Below are the code and all the weights of a small trained network. Each question names an input and a class and asks about switching units off, where a switched-off unit gives its printed mean instead of its output.

import numpy as np


def w(rows, s, z=0):
    codes = np.array(rows[::2]) - 128.0
    scale = np.full(codes.shape[1], s)
    scale[-1] = z or s
    return codes * scale


def f(y):
    return y / 2 * (1 + np.tanh(0.7978845608 * (y + 0.044715 * y**3)))


def log_softmax(a):
    a = a - a.max(-1, keepdims=True)
    return a - np.log(np.exp(a).sum(-1, keepdims=True))


def net(x, mask):
    res = np.array(x, float).reshape(1, 4) / 4 @ E
    y = f(res @ A[0][:, :-1].T + A[0][:, -1])
    res = res + np.where(mask, y, B[0][:, -1]) @ B[0][:, :-1]
    return log_softmax(res[-1] @ U[:, :-1].T + U[:, -1])


A, B = {}, {}
E = w([
[230,94,112,255,162,123,88,49],'x0',
[185,42,93,124,86,66,250,161],'x1',
[191,214,148,57,42,18,61,168],'x2',
[65,219,18,206,151,122,144,67],'x3',
],0.0064)
A[0] = w([
[57,64,211,48,98,155,141,197,226],'n1',
[84,182,150,34,141,172,146,214,236],'n2',
[50,158,196,143,192,180,2,125,169],'n3',
[199,92,134,226,151,117,54,69,218],'n4',
[216,223,146,122,103,42,76,183,75],'n5',
[74,223,108,118,119,202,43,91,191],'n6',
[139,91,193,68,117,130,118,164,243],'n7',
[74,68,112,160,157,235,184,119,105],'n8',
[141,50,175,108,115,134,29,150,253],'n9',
[125,227,160,68,36,55,129,192,231],'n10',
[151,57,107,136,138,87,235,170,215],'n11',
[139,147,122,126,71,52,62,166,147],'n12',
[51,194,35,163,127,90,138,60,214],'n13',
[50,167,78,145,136,74,161,31,49],'n14',
[54,6,91,185,202,177,234,141,216],'n15',
[153,178,148,103,24,72,200,152,202],'n16',
[178,133,84,142,105,42,167,119,170],'n17',
],0.0062,0.0018)
B[0] = w([
[168,162,128,220,129,210,110,158,223],'n1',
[182,209,95,215,133,162,189,184,213],'n2',
[215,189,76,49,51,181,223,53,216],'n3',
[226,206,37,123,147,159,193,186,214],'n4',
[119,227,169,172,125,88,81,58,204],'n5',
[163,90,115,144,64,248,163,127,214],'n6',
[214,90,137,199,154,144,52,165,192],'n7',
[85,167,202,183,179,95,74,31,203],'n8',
[169,127,121,216,80,174,118,168,185],'n9',
[182,216,185,217,149,160,116,63,235],'n10',
[189,166,77,166,18,198,157,36,204],'n11',
[131,137,207,132,115,76,122,77,177],'n12',
[181,56,167,199,66,150,89,227,214],'n13',
[121,52,216,172,95,189,3,186,171],'n14',
[176,219,158,163,90,119,100,44,254],'n15',
[208,175,184,144,104,140,142,85,196],'n16',
[173,196,118,148,83,203,94,117,174],'n17',
],0.0052,0.0066)
U = w([
[201,174,98,83,44,202,210,65,212],'0',
[197,211,98,170,168,163,206,149,235],'1',
[125,195,206,169,154,123,104,13,203],'2',
[149,93,166,224,96,169,71,179,246],'3',
[101,130,173,141,179,81,146,183,82],'4',
[73,72,181,2,240,59,68,112,4],'5',
[75,58,173,83,166,67,95,196,4],'6',
],0.0057,0.0028)

Each question gives the input, the list of numbers given to net, and the class t.
The units are the neurons (one row each of A and B). Each row of codes is followed by its name. A weight is (code - 128) times the scale printed after its matrix; where a second scale follows, it is the last column's (A, B and U).
mask holds one flag per neuron, in row order. A switched-off neuron (its flag False) gives its mean, the last column of its row in B, instead of its output. The means were averaged over made-up inputs and are rounded, as every weight is.
A unit's drop is (log p(t) with every unit on - log p(t) with that unit switched off) / (log p(t) with every unit on - log p(t) with every unit switched off).
The circuit of an input: a set's keep is (log p(t) with only the set's units on - log p(t) with every unit switched off) / (log p(t) with every unit on - log p(t) with every unit switched off). Starting from the 12 units with the biggest drops (on a tie, the unit counted first), units are removed one at a time, each time the one whose removal leaves the highest keep (on an exact tie, the one counted first), for as long as the keep stays at least 0.8.
units of the circuit, in order: the units of the circuit, biggest drop first
unit that matters most: the unit with the biggest drop
k most important neurons: the k neurons with the biggest drops, biggest first
drop of u: that unit's drop, to one decimal
input [3,6,7,-7], class 2: unit that matters most -> n5
input [-6,4,4,8], class 3: units of the circuit, in order -> [n13; n14]
input [5,0,4,7], class 3: 2 most important neurons -> [n13; n14]
input [4,-6,2,-3], class 0: units of the circuit, in order -> [n3; n8]
input [-4,1,-8,3], class 2: units of the circuit, in order -> [n8; n15]
input [7,-8,0,4], class 0: units of the circuit, in order -> [n3; n6]
input [1,3,-7,-1], class 2: units of the circuit, in order -> [n8; n15]
input [-1,-2,7,-7], class 2: units of the circuit, in order -> [n5; n10]
input [-8,5,0,-7], class 1: units of the circuit, in order -> [n2; n1]
input [2,2,-5,2], class 2: units of the circuit, in order -> [n8; n15]
input [1,4,0,8], class 3: 3 most important neurons -> [n13; n14; n3]
input [5,0,-8,-5], class 2: 2 most important neurons -> [n8; n15]
input [-8,-8,2,7], class 0: 2 most important neurons -> [n3; n6]
input [3,-6,6,7], class 3: units of the circuit, in order -> [n13]
input [-7,5,3,8], class 3: 4 most important neurons -> [n13; n14; n3; n4]
input [2,-3,-1,5], class 3: 3 most important neurons -> [n13; n14; n11]
input [-1,1,-8,5], class 2: 2 most important neurons -> [n8; n15]
input [-1,4,6,-2], class 2: drop of n5 -> 0.2
input [-8,-1,2,-7], class 1: drop of n14 -> 0.2
input [-2,1,7,7], class 2: drop of n15 -> -0.1
input [2,2,-7,8], class 3: units of the circuit, in order -> [n14]
